Here is a tiny trained network, its code and every weight. The questions are about switching its units off for an input and a target symbol, where a switched-off unit gives its printed mean instead of its output.

import numpy as np


def w(rows, s, z=0):
    codes = np.array(rows[::2]) - 128.0
    scale = np.full(codes.shape[1], s)
    scale[-1] = z or s
    return codes * scale


def f(y):
    return y / 2 * (1 + np.tanh(0.7978845608 * (y + 0.044715 * y**3)))


def softmax(a):
    e = np.exp(a - a.max(-1, keepdims=True))
    return e / e.sum(-1, keepdims=True)


def log_softmax(a):
    a = a - a.max(-1, keepdims=True)
    return a - np.log(np.exp(a).sum(-1, keepdims=True))


def net(x, mask):
    ids = ['δεζηθλξφψω'.index(c) for c in x.split()]
    T = len(ids)
    res = E[ids] + P[:T]
    r = res
    for j in range(2):
        rows = slice(2 * j, 2 * j + 2)
        q, k, v = (r @ M[0][rows].T for M in (Q, K, V))
        z = softmax(np.where(np.tri(T) > 0, q @ k.T / 2**0.5, -1e9)) @ v
        o = O[0][rows]
        res = res + np.where(mask[j], z, o[:, -1]) @ o[:, :-1]
    y = f(res @ A[0][:, :-1].T + A[0][:, -1])
    res = res + np.where(mask[2:6], y, B[0][:, -1]) @ B[0][:, :-1]
    return log_softmax(res[-1] @ U[:, :-1].T + U[:, -1])


Q, K, V, O, A, B = {}, {}, {}, {}, {}, {}
E = w([
[143,170,136,173,92,130],'δ',
[138,159,143,219,90,174],'ε',
[130,182,85,144,80,191],'ζ',
[80,151,255,167,154,135],'η',
[31,166,125,109,80,139],'θ',
[203,213,136,195,88,192],'λ',
[129,145,153,104,198,127],'ξ',
[152,170,164,65,133,34],'φ',
[131,202,192,100,161,200],'ψ',
[181,183,42,184,75,83],'ω',
],0.017)
P = w([
[117,9,126,126,46,111],'0',
[125,159,148,143,175,135],'1',
[102,193,122,130,165,172],'2',
[96,166,138,131,172,155],'3',
[93,164,151,152,164,144],'4',
[71,148,178,162,165,126],'5',
[114,182,134,160,115,158],'6',
[101,176,150,171,111,148],'7',
[106,168,147,176,128,125],'8',
[115,170,140,164,122,120],'9',
[125,173,146,194,109,123],'10',
[106,180,177,186,107,149],'11',
],0.011)
Q[0] = w([
[141,78,139,64,97,136],'h0',
[95,246,149,185,125,144],'h0',
[132,218,157,168,107,131],'h1',
[119,99,126,103,133,136],'h1',
],0.013)
K[0] = w([
[163,221,213,167,239,151],'h0',
[164,4,84,145,70,84],'h0',
[102,156,79,140,79,74],'h1',
[146,151,96,141,139,132],'h1',
],0.013)
V[0] = w([
[177,245,137,75,124,53],'h0',
[221,131,153,222,152,191],'h0',
[140,196,255,161,82,215],'h1',
[142,136,82,234,140,74],'h1',
],0.0092)
O[0] = w([
[159,164,112,149,166,254,81],'h0',
[111,25,100,222,124,142,122],'h0',
[114,49,149,110,104,217,110],'h1',
[90,175,104,150,205,136,244],'h1',
],0.011)
A[0] = w([
[144,82,142,64,245,121,254],'n0',
[6,189,205,205,131,186,193],'n1',
[105,92,97,142,93,198,101],'n2',
[193,39,254,73,118,247,46],'n3',
],0.007,0.0032)
B[0] = w([
[177,119,60,103,117,100,131],'n0',
[144,97,78,102,122,116,250],'n1',
[255,170,138,173,83,190,132],'n2',
[79,175,185,91,216,118,135],'n3',
],0.0098,0.013)
U = w([
[76,143,171,164,148,68,20],'δ',
[144,157,128,145,117,154,158],'ε',
[126,169,127,101,171,149,123],'ζ',
[186,65,52,152,102,80,59],'η',
[103,169,2,136,177,43,198],'θ',
[144,131,72,121,95,105,57],'λ',
[78,155,105,128,87,108,78],'ξ',
[113,81,87,153,84,8,2],'φ',
[175,174,126,78,75,29,153],'ψ',
[170,88,64,84,125,66,185],'ω',
],0.0069,0.0037)

Each question gives the input, a string of symbols that net reads in full, and the target symbol t.
The units are the heads (2 rows each of Q, K, V and O) and the neurons (one row each of A and B). Each row of codes is followed by its name. A weight is (code - 128) times the scale printed after its matrix; where a second scale follows, it is the last column's (O, A, B and U).
mask holds one flag per unit, heads first, then neurons. A switched-off unit (its flag False) gives its mean, the last column of its rows in O or B, instead of its output. The means were averaged over made-up inputs and are rounded, as every weight is.
A unit's drop is (log p(t) with every unit on - log p(t) with that unit switched off) / (log p(t) with every unit on - log p(t) with every unit switched off).
The circuit of an input: a set's keep is (log p(t) with only the set's units on - log p(t) with every unit switched off) / (log p(t) with every unit on - log p(t) with every unit switched off). Starting from all 6 units, units are removed one at a time, each time the one whose removal leaves the highest keep (on an exact tie, the one counted first), for as long as the keep stays at least 0.8.
units of the circuit, in order: the units of the circuit, biggest drop first
most important unit: the unit with the biggest drop
top k neurons: the k neurons with the biggest drops, biggest first
which heads matter: for each layer, one digit per head in row order, 1 if its drop is at least 0.15 and else 0, layers parted by /
drop when u is switched off: that unit's drop, to one decimal
input θ ω ω δ θ ω θ ζ ω ω ω λ, target ψ: most important unit -> h0
input λ ω θ ω θ θ ω ε, target η: which heads matter -> 10
input φ ε θ φ ε, target ζ: which heads matter -> 11
input θ ω θ ε δ ω ψ δ θ ε η, target ψ: which heads matter -> 10
input ω ε δ δ φ ω ζ θ η, target θ: units of the circuit, in order -> (n1, h1)
input θ ξ ε ω ω ω ε δ δ, target ψ: which heads matter -> 10
input θ ω ω ψ ε θ ε ω θ ω, target ψ: which heads matter -> 10
input ω θ ω η η, target θ: units of the circuit, in order -> (h1, n1)
input λ η ω θ λ λ λ λ, target η: units of the circuit, in order -> (h0, n1)
input ε ξ θ ζ η ω θ θ η, target φ: which heads matter -> 10
input λ ω ψ δ ω θ ω ε ψ ζ, target η: units of the circuit, in order -> (h0, n2)
input φ θ ξ ω ω λ, target ζ: which heads matter -> 10
input ε ε ε, target η: top 2 neurons -> (n2, n1)
input θ λ ζ θ ω λ δ ε φ, target ψ: units of the circuit, in order -> (h0)
input θ ω φ, target ψ: drop when h0 is switched off -> 0.6
input ε η λ ω θ, target φ: drop when n1 is switched off -> 0.0
input ε λ θ ω ω ω θ θ λ ψ ξ, target φ: drop when h1 is switched off -> 0.1
